Here is a tiny trained network, its code and every weight. The questions are about switching its units off for an input and a class, where a switched-off unit gives its printed mean instead of its output.

import numpy as np


def w(rows, s, z=0):
    codes = np.array(rows[::2]) - 128.0
    scale = np.full(codes.shape[1], s)
    scale[-1] = z or s
    return codes * scale


def f(y):
    return y / 2 * (1 + np.tanh(0.7978845608 * (y + 0.044715 * y**3)))


def log_softmax(a):
    a = a - a.max(-1, keepdims=True)
    return a - np.log(np.exp(a).sum(-1, keepdims=True))


def net(x, mask):
    res = np.array(x, float).reshape(1, 3) / 4 @ E
    y = f(res @ A[0][:, :-1].T + A[0][:, -1])
    res = res + np.where(mask, y, B[0][:, -1]) @ B[0][:, :-1]
    return log_softmax(res[-1] @ U[:, :-1].T + U[:, -1])


A, B = {}, {}
E = w([
[125,64,134,149,142,105,137,139,254],'x0',
[93,115,68,129,94,136,58,85,148],'x1',
[103,150,209,142,126,156,66,139,113],'x2',
],0.016)
A[0] = w([
[86,75,98,141,124,91,80,41,104,83],'neuron 1',
[123,112,60,132,63,154,74,118,128,140],'neuron 2',
[145,52,172,122,118,58,68,87,237,112],'neuron 3',
[104,78,144,120,139,68,142,154,178,118],'neuron 4',
[218,176,155,92,164,102,140,166,130,14],'neuron 5',
[176,106,172,118,96,99,182,187,95,59],'neuron 6',
[107,148,67,88,100,177,188,110,29,2],'neuron 7',
[125,144,137,114,91,173,70,166,149,22],'neuron 8',
[172,97,66,122,170,82,106,128,112,130],'neuron 9',
[116,141,182,127,210,202,77,92,132,23],'neuron 10',
[72,150,98,125,120,145,119,151,29,56],'neuron 11',
[98,117,93,74,90,109,105,82,135,108],'neuron 12',
[116,175,185,250,90,166,64,137,145,108],'neuron 13',
[204,125,168,102,189,104,218,214,88,144],'neuron 14',
[214,232,115,89,101,133,103,70,103,216],'neuron 15',
[154,148,57,82,82,110,211,68,148,32],'neuron 16',
[157,83,2,90,111,65,206,157,104,97],'neuron 17',
[119,84,116,123,63,154,111,43,127,33],'neuron 18',
[105,129,72,110,98,230,111,26,159,87],'neuron 19',
],0.0084,0.0059)
B[0] = w([
[115,120,158,184,177,101,80,142,103,174],'neuron 1',
[77,115,110,169,179,85,97,173,81,191],'neuron 2',
[163,155,113,62,136,109,110,81,191,253],'neuron 3',
[192,167,99,128,129,110,111,57,154,197],'neuron 4',
[114,7,197,205,141,78,112,111,175,156],'neuron 5',
[126,79,125,175,148,105,134,161,151,172],'neuron 6',
[184,144,178,154,115,101,136,91,170,196],'neuron 7',
[95,75,177,179,82,119,148,104,105,137],'neuron 8',
[131,119,132,113,130,139,171,151,145,162],'neuron 9',
[137,73,218,141,54,125,204,144,105,153],'neuron 10',
[186,126,141,136,99,104,92,15,170,187],'neuron 11',
[127,105,139,134,144,106,107,167,92,166],'neuron 12',
[95,115,172,117,98,228,141,121,107,190],'neuron 13',
[77,174,109,154,178,67,95,168,114,248],'neuron 14',
[165,164,64,95,130,110,81,68,186,213],'neuron 15',
[115,104,218,121,82,145,170,160,114,183],'neuron 16',
[130,115,195,94,80,208,153,199,122,232],'neuron 17',
[125,65,147,178,135,62,142,120,116,153],'neuron 18',
[98,87,99,185,126,118,104,154,118,186],'neuron 19',
],0.011,0.012)
U = w([
[244,141,94,102,129,111,121,41,191,61],'0',
[77,94,104,217,236,92,124,156,118,88],'1',
[127,96,200,86,37,232,174,156,118,95],'2',
[122,197,5,33,206,204,111,133,128,253],'3',
],0.011,0.012)

Each question gives the input, the list of numbers given to net, and the class t.
The units are the neurons (one row each of A and B). Each row of codes is followed by its name. A weight is (code - 128) times the scale printed after its matrix; where a second scale follows, it is the last column's (A, B and U).
mask holds one flag per neuron, in row order. A switched-off neuron (its flag False) gives its mean, the last column of its row in B, instead of its output. The means were averaged over made-up inputs and are rounded, as every weight is.
A unit's drop is (log p(t) with every unit on - log p(t) with that unit switched off) / (log p(t) with every unit on - log p(t) with every unit switched off).
The circuit of an input: a set's keep is (log p(t) with only the set's units on - log p(t) with every unit switched off) / (log p(t) with every unit on - log p(t) with every unit switched off). Starting from the 12 units with the biggest drops (on a tie, the unit counted first), units are removed one at a time, each time the one whose removal leaves the highest keep (on an exact tie, the one counted first), for as long as the keep stays at least 0.8.
units of the circuit, in order: the units of the circuit, biggest drop first
unit that matters most: the unit with the biggest drop
top k neurons: the k neurons with the biggest drops, biggest first
drop of u: that unit's drop, to one decimal
input [5,5,8], class 2: unit that matters most	neuron 13
input [-5,-6,-2], class 1: top 2 neurons	(neuron 14; neuron 3)
input [1,3,1], class 3: units of the circuit, in order	(neuron 5; neuron 7)
input [-7,1,7], class 0: top 3 neurons	(neuron 15; neuron 11; neuron 17)
input [0,5,7], class 2: top 2 neurons	(neuron 13; neuron 14)
input [0,-7,7], class 1: top 2 neurons	(neuron 14; neuron 17)
input [-1,0,-4], class 2: top 2 neurons	(neuron 17; neuron 3)
input [-4,-2,2], class 0: top 2 neurons	(neuron 11; neuron 2)
input [-3,3,0], class 3: top 4 neurons	(neuron 5; neuron 4; neuron 3; neuron 10)
input [2,-1,2], class 3: top 3 neurons	(neuron 17; neuron 11; neuron 7)
input [-3,1,2], class 3: top 2 neurons	(neuron 5; neuron 4)
input [3,6,8], class 2: top 3 neurons	(neuron 13; neuron 14; neuron 10)
input [-5,8,-8], class 1: top 2 neurons	(neuron 2; neuron 1)
input [8,-2,8], class 0: unit that matters most	neuron 3
input [-7,-4,7], class 0: drop of neuron 17	0.4
input [5,4,6], class 2: drop of neuron 13	1.8
input [-2,-1,-2], class 3: drop of neuron 19	0.0
